Below are the code and all the weights of a small trained network. Each question names an input and a class and asks about switching units off, where a switched-off unit gives its printed mean instead of its output.

import numpy as np


def w(rows, s, z=0):
    codes = np.array(rows[::2]) - 128.0
    scale = np.full(codes.shape[1], s)
    scale[-1] = z or s
    return codes * scale


def norm(h):
    return h / np.sqrt((h * h).mean(-1, keepdims=True) + 1e-5)


def f(y):
    return y / 2 * (1 + np.tanh(0.7978845608 * (y + 0.044715 * y**3)))


def log_softmax(a):
    a = a - a.max(-1, keepdims=True)
    return a - np.log(np.exp(a).sum(-1, keepdims=True))


def net(x, mask):
    res = np.array(x, float).reshape(1, 6) / 4 @ E
    u = 0
    for l in range(2):
        y = f(norm(res) @ A[l][:, :-1].T + A[l][:, -1])
        res = res + np.where(mask[u : u + 4], y, B[l][:, -1]) @ B[l][:, :-1]
        u += 4
    return log_softmax(norm(res)[-1] @ U[:, :-1].T + U[:, -1])


A, B = {}, {}
E = w([
[126,134,130,125,115,127,118],'x0',
[104,30,125,113,87,80,149],'x1',
[69,171,156,176,160,2,104],'x2',
[120,159,52,143,131,116,184],'x3',
[166,154,146,120,90,107,133],'x4',
[152,118,123,130,154,123,149],'x5',
],0.0093)
A[0] = w([
[129,73,255,45,174,112,82,67],'L0N0',
[97,19,120,50,75,55,162,1],'L0N1',
[116,146,3,92,118,77,184,76],'L0N2',
[98,120,49,120,107,130,81,36],'L0N3',
],0.008,0.0035)
B[0] = w([
[110,163,94,251,87,124,179,234],'L0N0',
[84,196,232,84,197,196,132,253],'L0N1',
[50,145,153,214,43,174,109,232],'L0N2',
[134,104,139,152,136,122,116,112],'L0N3',
],0.012,0.0038)
A[1] = w([
[85,95,92,46,93,191,126,253],'L1N0',
[137,73,113,142,59,169,130,145],'L1N1',
[88,108,101,167,117,2,92,93],'L1N2',
[60,187,157,95,182,64,127,87],'L1N3',
],0.0089,0.0036)
B[1] = w([
[187,129,172,92,169,50,116,246],'L1N0',
[119,70,16,166,80,113,108,195],'L1N1',
[187,8,70,93,111,120,135,229],'L1N2',
[217,149,99,52,134,184,118,253],'L1N3',
],0.012,0.0042)
U = w([
[199,35,73,23,133,136,94,82],'0',
[93,180,188,57,193,203,111,250],'1',
[74,107,111,247,72,132,115,32],'2',
],0.011,0.002)

Each question gives the input, the list of numbers given to net, and the class t.
The units are the neurons (one row each of A and B). Each row of codes is followed by its name. A weight is (code - 128) times the scale printed after its matrix; where a second scale follows, it is the last column's (A, B and U).
mask holds one flag per neuron, layer by layer. A switched-off neuron (its flag False) gives its mean, the last column of its row in B, instead of its output. The means were averaged over made-up inputs and are rounded, as every weight is.
A unit's drop is (log p(t) with every unit on - log p(t) with that unit switched off) / (log p(t) with every unit on - log p(t) with every unit switched off).
The circuit of an input: a set's keep is (log p(t) with only the set's units on - log p(t) with every unit switched off) / (log p(t) with every unit on - log p(t) with every unit switched off). Starting from all 8 units, units are removed one at a time, each time the one whose removal leaves the highest keep (on an exact tie, the one counted first), for as long as the keep stays at least 0.8.
units of the circuit, in order: the units of the circuit, biggest drop first
k most important neurons: the k neurons with the biggest drops, biggest first
top k neurons in layer l: the k neurons of layer l with the biggest drops, biggest first
drop when u is switched off: that unit's drop, to one decimal
input [3,4,-2,7,4,8], class 2: most important neuron => (L0N2)
input [2,0,6,-8,1,4], class 2: 2 most important neurons => (L0N0, L1N0)
input [1,-2,-2,1,-8,-3], class 0: 3 most important neurons => (L0N1, L0N0, L1N0)
input [3,-4,8,2,-7,1], class 0: 2 most important neurons => (L1N2, L0N1)
input [-1,-5,6,6,-7,6], class 0: units of the circuit, in order => (L0N1, L0N0, L1N2)
input [0,-3,8,-5,7,5], class 0: units of the circuit, in order => (L1N2, L0N1)
input [7,-6,1,7,-2,-2], class 2: 2 most important neurons => (L0N1, L0N2)
input [-7,-3,8,4,-3,1], class 0: 2 most important neurons => (L1N2, L0N1)
input [-6,-7,8,-4,0,4], class 0: units of the circuit, in order => (L0N1, L1N2, L1N3)
input [-7,7,-3,-7,0,-5], class 1: top 2 neurons in layer 0 => (L0N1, L0N2)
input [-2,6,4,-8,8,5], class 2: 2 most important neurons => (L0N0, L1N0)
input [-4,4,8,-8,-2,0], class 0: 2 most important neurons => (L1N2, L0N2)
input [0,8,7,7,1,-3], class 1: top 2 neurons in layer 1 => (L1N1, L1N3)
input [2,1,-3,8,-2,1], class 2: units of the circuit, in order => (L0N2)
input [-2,-2,0,-3,4,-1], class 2: 2 most important neurons => (L0N1, L0N0)
input [8,6,-2,-5,-5,2], class 1: 2 most important neurons => (L0N1, L0N2)
input [6,-2,3,-3,6,1], class 0: 2 most important neurons => (L0N2, L0N1)
input [-3,7,-2,4,6,4], class 1: drop when L0N1 is switched off => 1.2
input [-7,7,1,3,3,-3], class 1: drop when L0N1 is switched off => 1.1
input [5,8,0,-1,6,-8], class 1: drop when L0N1 is switched off => 1.5
input [7,1,-4,-6,-2,2], class 2: units of the circuit, in order => (L0N0)
